Below is a small trained network, with its code and all its weights. Each question gives an input and a class and asks what happens when units are switched off, that is, made to give their printed mean instead of their output.

import numpy as np


def w(rows, s, z=0):
    codes = np.array(rows[::2]) - 128.0
    scale = np.full(codes.shape[1], s)
    scale[-1] = z or s
    return codes * scale


def f(y):
    return np.maximum(y, 0)


def log_softmax(a):
    a = a - a.max(-1, keepdims=True)
    return a - np.log(np.exp(a).sum(-1, keepdims=True))


def net(x, mask):
    res = np.array(x, float).reshape(1, 3) / 4 @ E
    y = f(res @ A[0][:, :-1].T + A[0][:, -1])
    res = res + np.where(mask, y, B[0][:, -1]) @ B[0][:, :-1]
    return log_softmax(res[-1] @ U[:, :-1].T + U[:, -1])


A, B = {}, {}
E = w([
[71,2,108,157,65,146],'x0',
[180,163,1,96,55,151],'x1',
[39,199,109,162,83,18],'x2',
],0.0084)
A[0] = w([
[102,136,196,97,142,125,99],'n1',
[95,114,202,153,195,118,136],'n2',
[86,115,193,176,199,88,155],'n3',
[107,116,210,231,211,118,132],'n4',
[56,189,135,181,86,66,103],'n5',
[55,20,103,173,33,153,22],'n6',
[164,64,144,27,152,198,49],'n7',
[167,104,141,98,152,177,36],'n8',
[171,165,28,73,23,140,133],'n9',
[105,90,249,124,182,87,129],'n10',
[28,187,99,159,73,60,84],'n11',
[102,7,107,194,42,119,29],'n12',
[188,87,167,98,177,217,107],'n13',
[168,219,155,53,192,104,66],'n14',
[186,210,152,94,182,103,59],'n15',
[189,235,147,96,166,74,21],'n16',
[175,222,120,136,202,136,62],'n17',
[87,89,143,162,170,117,112],'n18',
[126,152,117,156,92,8,83],'n19',
[103,168,151,157,76,100,40],'n20',
[201,150,1,102,87,115,130],'n21',
[230,55,151,73,150,155,87],'n22',
[99,148,133,190,133,77,70],'n23',
[161,215,193,90,97,148,6],'n24',
[67,168,108,151,123,56,93],'n25',
[211,105,133,137,191,200,52],'n26',
],0.0079,0.0018)
B[0] = w([
[126,123,82,78,87,126,161],'n1',
[91,143,9,48,39,214,194],'n2',
[120,150,53,89,51,220,200],'n3',
[105,132,67,50,39,216,209],'n4',
[210,215,166,198,149,169,204],'n5',
[32,26,196,96,228,3,234],'n6',
[165,184,168,200,131,113,208],'n7',
[188,161,175,153,133,133,173],'n8',
[89,128,27,39,44,220,255],'n9',
[121,124,6,51,36,172,214],'n10',
[199,198,193,218,137,158,219],'n11',
[45,42,180,107,244,14,227],'n12',
[235,190,164,210,97,119,218],'n13',
[53,69,135,102,214,84,195],'n14',
[54,70,162,91,186,64,187],'n15',
[56,74,169,121,195,46,195],'n16',
[37,69,166,78,229,71,188],'n17',
[102,139,109,89,123,152,170],'n18',
[226,178,155,186,134,128,191],'n19',
[166,150,185,155,93,120,161],'n20',
[88,118,18,67,4,208,246],'n21',
[207,163,193,219,140,146,211],'n22',
[188,175,156,150,116,140,167],'n23',
[98,106,147,91,154,46,162],'n24',
[232,181,160,210,130,136,190],'n25',
[182,174,186,180,124,108,202],'n26',
],0.0061,0.0089)
U = w([
[103,140,43,48,58,200,254],'0',
[203,177,182,252,142,131,65],'1',
[39,79,163,90,220,27,56],'2',
],0.013,0.00068)

Each question gives the input, the list of numbers given to net, and the class t.
The units are the neurons (one row each of A and B). Each row of codes is followed by its name. A weight is (code - 128) times the scale printed after its matrix; where a second scale follows, it is the last column's (A, B and U).
mask holds one flag per neuron, in row order. A switched-off neuron (its flag False) gives its mean, the last column of its row in B, instead of its output. The means were averaged over made-up inputs and are rounded, as every weight is.
A unit's drop is (log p(t) with every unit on - log p(t) with that unit switched off) / (log p(t) with every unit on - log p(t) with every unit switched off).
unit that matters most: the unit with the biggest drop
k most important neurons: the k neurons with the biggest drops, biggest first
drop when u is switched off: that unit's drop, to one decimal
input [1,4,5], class 1: unit that matters most : n11
input [-6,-5,6], class 1: 2 most important neurons : [n5 n25]
input [-5,-5,-5], class 0: 2 most important neurons : [n10 n2]
input [-6,-7,-7], class 0: 4 most important neurons : [n10 n2 n4 n3]
input [-4,-2,3], class 2: 2 most important neurons : [n13 n16]
input [7,-7,0], class 0: 2 most important neurons : [n10 n4]
input [6,-6,-1], class 0: 2 most important neurons : [n10 n4]
input [-8,6,-8], class 1: 2 most important neurons : [n13 n22]
input [0,-6,7], class 1: 2 most important neurons : [n11 n5]
input [6,5,1], class 2: drop when n4 is switched off : 0.1
input [6,-7,2], class 0: drop when n4 is switched off : 0.1
input [-3,-8,7], class 0: drop when n4 is switched off : 0.2
